Here is a tiny trained network, its code and every weight. The questions are about switching its units off for an input and a target symbol, where a switched-off unit gives its printed mean instead of its output.

import numpy as np


def w(rows, s, z=0):
    codes = np.array(rows[::2]) - 128.0
    scale = np.full(codes.shape[1], s)
    scale[-1] = z or s
    return codes * scale


def norm(h):
    return h / np.sqrt((h * h).mean(-1, keepdims=True) + 1e-5)


def f(y):
    return np.maximum(y, 0)


def softmax(a):
    e = np.exp(a - a.max(-1, keepdims=True))
    return e / e.sum(-1, keepdims=True)


def log_softmax(a):
    a = a - a.max(-1, keepdims=True)
    return a - np.log(np.exp(a).sum(-1, keepdims=True))


def net(x, mask):
    ids = ['ΓΣΨαβεζηθλμτφ'.index(c) for c in x.split()]
    T = len(ids)
    res = E[ids] + P[:T]
    q, k, v = (norm(res) @ M[0].T for M in (Q, K, V))
    z = softmax(np.where(np.tri(T) > 0, q @ k.T / 4**0.5, -1e9)) @ v
    res = res + np.where(mask[0], z, O[0][:, -1]) @ O[0][:, :-1]
    y = f(norm(res) @ A[0][:, :-1].T + A[0][:, -1])
    res = res + np.where(mask[1:9], y, B[0][:, -1]) @ B[0][:, :-1]
    return log_softmax(norm(res)[-1] @ U[:, :-1].T + U[:, -1])


Q, K, V, O, A, B = {}, {}, {}, {}, {}, {}
E = w([
[144,115,139,120],'Γ',
[129,112,133,123],'Σ',
[145,119,139,117],'Ψ',
[140,112,121,129],'α',
[176,131,224,254],'β',
[143,122,138,114],'ε',
[128,127,137,113],'ζ',
[119,140,120,126],'η',
[144,110,131,126],'θ',
[125,142,128,117],'λ',
[135,149,118,124],'μ',
[116,140,114,128],'τ',
[156,120,127,126],'φ',
],0.032)
P = w([
[113,116,138,153],'0',
[78,65,62,18],'1',
[97,129,150,85],'2',
[122,137,190,162],'3',
[115,102,110,184],'4',
[78,67,57,101],'5',
[76,139,145,4],'6',
[153,239,240,126],'7',
[106,108,118,240],'8',
[130,147,187,222],'9',
[217,166,160,37],'10',
[115,58,45,58],'11',
],0.011)
Q[0] = w([
[116,164,221,193],'h1',
[123,67,5,69],'h1',
[81,106,97,220],'h1',
[138,103,95,242],'h1',
],0.014)
K[0] = w([
[115,112,77,70],'h1',
[152,168,193,185],'h1',
[146,140,150,42],'h1',
[102,155,157,5],'h1',
],0.018)
V[0] = w([
[4,82,185,89],'h1',
[150,47,185,131],'h1',
[29,118,78,189],'h1',
[105,212,181,103],'h1',
],0.012)
O[0] = w([
[129,85,1,15,255],'h1',
[237,137,7,133,31],'h1',
[62,21,57,98,243],'h1',
[99,171,184,64,91],'h1',
],0.0082,0.00087)
A[0] = w([
[126,119,206,112,205],'n1',
[238,19,169,76,79],'n2',
[127,157,183,79,134],'n3',
[129,185,158,154,67],'n4',
[166,127,40,131,76],'n5',
[56,102,103,61,116],'n6',
[94,88,8,233,254],'n7',
[194,188,109,202,125],'n8',
],0.011,0.0028)
B[0] = w([
[81,255,74,158,236],'n1',
[88,177,122,120,211],'n2',
[75,205,124,150,203],'n3',
[119,117,142,168,175],'n4',
[122,210,131,120,247],'n5',
[193,44,166,113,222],'n6',
[4,158,163,220,254],'n7',
[180,102,161,129,217],'n8',
],0.0081,0.0056)
U = w([
[171,158,125,88,88],'Γ',
[103,140,135,47,119],'Σ',
[97,115,8,141,118],'Ψ',
[127,119,92,164,52],'α',
[182,89,176,204,228],'β',
[121,130,124,128,2],'ε',
[104,77,125,103,226],'ζ',
[70,175,205,116,149],'η',
[107,86,125,119,138],'θ',
[133,147,99,72,44],'λ',
[151,169,99,123,133],'μ',
[93,98,84,208,31],'τ',
[158,145,118,114,113],'φ',
],0.014,0.0038)

Each question gives the input, a string of symbols that net reads in full, and the target symbol t.
The units are the heads (4 rows each of Q, K, V and O) and the neurons (one row each of A and B). Each row of codes is followed by its name. A weight is (code - 128) times the scale printed after its matrix; where a second scale follows, it is the last column's (O, A, B and U).
mask holds one flag per unit, heads first, then neurons. A switched-off unit (its flag False) gives its mean, the last column of its rows in O or B, instead of its output. The means were averaged over made-up inputs and are rounded, as every weight is.
A unit's drop is (log p(t) with every unit on - log p(t) with that unit switched off) / (log p(t) with every unit on - log p(t) with every unit switched off).
The circuit of an input: a set's keep is (log p(t) with only the set's units on - log p(t) with every unit switched off) / (log p(t) with every unit on - log p(t) with every unit switched off). Starting from all 9 units, units are removed one at a time, each time the one whose removal leaves the highest keep (on an exact tie, the one counted first), for as long as the keep stays at least 0.8.
circuit, biggest first: the units of the circuit, biggest drop first
top k neurons: the k neurons with the biggest drops, biggest first
drop when u is switched off: that unit's drop, to one decimal
input Σ λ μ μ μ μ μ μ μ η η ζ, target ζ: top 2 neurons : (n6, n5)
input μ μ φ α μ φ μ λ, target β: circuit, biggest first : (h1, n8)
input μ μ ε μ μ λ λ Σ ζ, target Σ: top 2 neurons : (n7, n6)
input μ η μ τ θ φ φ α, target β: circuit, biggest first : (h1, n1)
input μ μ μ Γ μ λ Σ μ, target Σ: circuit, biggest first : (h1, n7, n6)
input λ μ Σ μ η μ φ μ Σ, target β: circuit, biggest first : (h1, n8, n5)
input η η β Σ Γ θ μ μ Σ ζ, target ζ: circuit, biggest first : (h1, n6)
input Σ φ φ, target Ψ: top neuron : (n7)
input φ μ τ μ μ Γ η τ τ, target ζ: circuit, biggest first : (h1, n6, n1)
input μ φ Σ φ λ Γ, target β: drop when h1 is switched off : 0.7
input μ μ φ Σ ζ, target β: drop when n5 is switched off : 0.2
input μ Σ Σ Γ Σ φ ε θ, target β: drop when n1 is switched off : 0.2
input α η Γ, target τ: drop when h1 is switched off : 0.9
input ε η η μ, target ζ: top neuron : (n6)
input λ Σ φ Γ η, target β: top 2 neurons : (n8, n1)
